Below is a small trained network, with its code and all its weights. Each question gives an input and a target symbol and asks what happens when units are switched off, that is, made to give their printed mean instead of their output.

import numpy as np


def w(rows, s, z=0):
    codes = np.array(rows[::2]) - 128.0
    scale = np.full(codes.shape[1], s)
    scale[-1] = z or s
    return codes * scale


def norm(h):
    return h / np.sqrt((h * h).mean(-1, keepdims=True) + 1e-5)


def f(y):
    return np.maximum(y, 0)


def softmax(a):
    e = np.exp(a - a.max(-1, keepdims=True))
    return e / e.sum(-1, keepdims=True)


def log_softmax(a):
    a = a - a.max(-1, keepdims=True)
    return a - np.log(np.exp(a).sum(-1, keepdims=True))


def net(x, mask):
    ids = ['αβδζηθλξφψ'.index(c) for c in x.split()]
    T = len(ids)
    res = E[ids] + P[:T]
    u = 0
    for l in range(2):
        q, k, v = (norm(res) @ M[l].T for M in (Q, K, V))
        z = softmax(np.where(np.tri(T) > 0, q @ k.T / 2**0.5, -1e9)) @ v
        res = res + np.where(mask[u], z, O[l][:, -1]) @ O[l][:, :-1]
        u += 1
        y = f(norm(res) @ A[l][:, :-1].T + A[l][:, -1])
        res = res + np.where(mask[u : u + 4], y, B[l][:, -1]) @ B[l][:, :-1]
        u += 4
    return log_softmax(norm(res)[-1] @ U[:, :-1].T + U[:, -1])


Q, K, V, O, A, B = {}, {}, {}, {}, {}, {}
E = w([
[149,155,148,175],'α',
[116,106,180,136],'β',
[106,47,166,121],'δ',
[84,101,91,139],'ζ',
[37,189,255,72],'η',
[89,133,99,88],'θ',
[108,101,39,131],'λ',
[146,133,146,166],'ξ',
[120,57,135,132],'φ',
[146,215,102,109],'ψ',
],0.021)
P = w([
[123,125,143,245],'0',
[126,130,144,142],'1',
[142,129,143,138],'2',
[144,122,149,134],'3',
[151,121,157,129],'4',
[174,134,173,119],'5',
],0.012)
Q[0] = w([
[54,143,120,202],'L0H0',
[253,116,199,254],'L0H0',
],0.0063)
K[0] = w([
[50,13,145,108],'L0H0',
[176,96,46,254],'L0H0',
],0.008)
V[0] = w([
[2,120,137,125],'L0H0',
[130,106,103,181],'L0H0',
],0.0089)
O[0] = w([
[193,232,83,149,253],'L0H0',
[203,247,17,200,123],'L0H0',
],0.012,0.0052)
A[0] = w([
[86,7,171,185,255],'L0N0',
[122,189,141,61,121],'L0N1',
[32,114,140,91,150],'L0N2',
[1,66,62,5,118],'L0N3',
],0.0063,0.0058)
B[0] = w([
[217,223,43,145,237],'L0N0',
[96,103,205,172,253],'L0N1',
[219,133,2,240,189],'L0N2',
[121,241,138,122,202],'L0N3',
],0.0059,0.0035)
Q[1] = w([
[241,104,92,253],'L1H0',
[204,186,228,138],'L1H0',
],0.011)
K[1] = w([
[246,154,143,130],'L1H0',
[127,88,195,141],'L1H0',
],0.013)
V[1] = w([
[95,132,128,44],'L1H0',
[43,2,171,173],'L1H0',
],0.0079)
O[1] = w([
[48,132,249,80,93],'L1H0',
[100,202,87,84,7],'L1H0',
],0.011)
A[1] = w([
[160,230,138,156,251],'L1N0',
[63,1,159,77,149],'L1N1',
[49,131,21,105,252],'L1N2',
[207,112,57,200,176],'L1N3',
],0.0075,0.0016)
B[1] = w([
[131,130,113,75,206],'L1N0',
[89,52,7,101,132],'L1N1',
[128,99,180,197,135],'L1N2',
[106,137,111,158,254],'L1N3',
],0.017,0.0092)
U = w([
[160,231,48,150,185],'α',
[158,125,199,156,242],'β',
[154,23,137,88,118],'δ',
[47,57,125,121,101],'ζ',
[28,196,176,131,173],'η',
[141,120,79,9,72],'θ',
[53,101,77,103,115],'λ',
[96,137,109,117,2],'ξ',
[111,101,91,88,52],'φ',
[170,172,102,50,5],'ψ',
],0.015,0.005)

Each question gives the input, a string of symbols that net reads in full, and the target symbol t.
The units are the heads (2 rows each of Q, K, V and O) and the neurons (one row each of A and B). Each row of codes is followed by its name. A weight is (code - 128) times the scale printed after its matrix; where a second scale follows, it is the last column's (O, A, B and U).
mask holds one flag per unit, layer by layer, with each layer's heads first. A switched-off unit (its flag False) gives its mean, the last column of its rows in O or B, instead of its output. The means were averaged over made-up inputs and are rounded, as every weight is.
A unit's drop is (log p(t) with every unit on - log p(t) with that unit switched off) / (log p(t) with every unit on - log p(t) with every unit switched off).
The circuit of an input: a set's keep is (log p(t) with only the set's units on - log p(t) with every unit switched off) / (log p(t) with every unit on - log p(t) with every unit switched off). Starting from all 10 units, units are removed one at a time, each time the one whose removal leaves the highest keep (on an exact tie, the one counted first), for as long as the keep stays at least 0.8.
circuit, biggest first: the units of the circuit, biggest drop first
top k neurons: the k neurons with the biggest drops, biggest first
drop when u is switched off: that unit's drop, to one decimal
input η θ ψ, target ψ: circuit, biggest first => (L0H0 L1H0 L1N3 L1N0)
input ψ θ θ, target β: top 3 neurons => (L0N1 L0N3 L0N0)
input λ θ θ, target β: circuit, biggest first => (L1H0 L0H0 L0N0 L0N1)
input ψ λ θ θ ψ, target β: circuit, biggest first => (L1H0 L0H0 L0N1)
input θ λ ξ ψ ψ, target β: circuit, biggest first => (L0H0 L1H0 L0N1 L0N2)
input ψ ψ θ ψ, target δ: circuit, biggest first => (L0H0 L1H0 L1N1 L0N0)
input θ θ φ η θ θ, target θ: circuit, biggest first => (L1H0 L1N3 L0N0)
input ψ ξ ψ α δ, target α: top neuron => (L0N0)
input φ δ θ α θ θ, target δ: top 2 neurons => (L0N0 L1N1)
input θ θ η α θ θ, target θ: top 2 neurons => (L1N3 L1N1)
input β θ ψ δ ψ ψ, target δ: top 2 neurons => (L0N0 L1N1)
input δ θ θ α β θ, target δ: top 4 neurons => (L0N0 L1N1 L0N2 L1N3)
input ξ β φ θ φ δ, target α: drop when L0H0 is switched off => 0.1
input λ θ φ β, target α: drop when L0H0 is switched off => 0.2
input θ α θ φ, target α: drop when L0N1 is switched off => 0.0
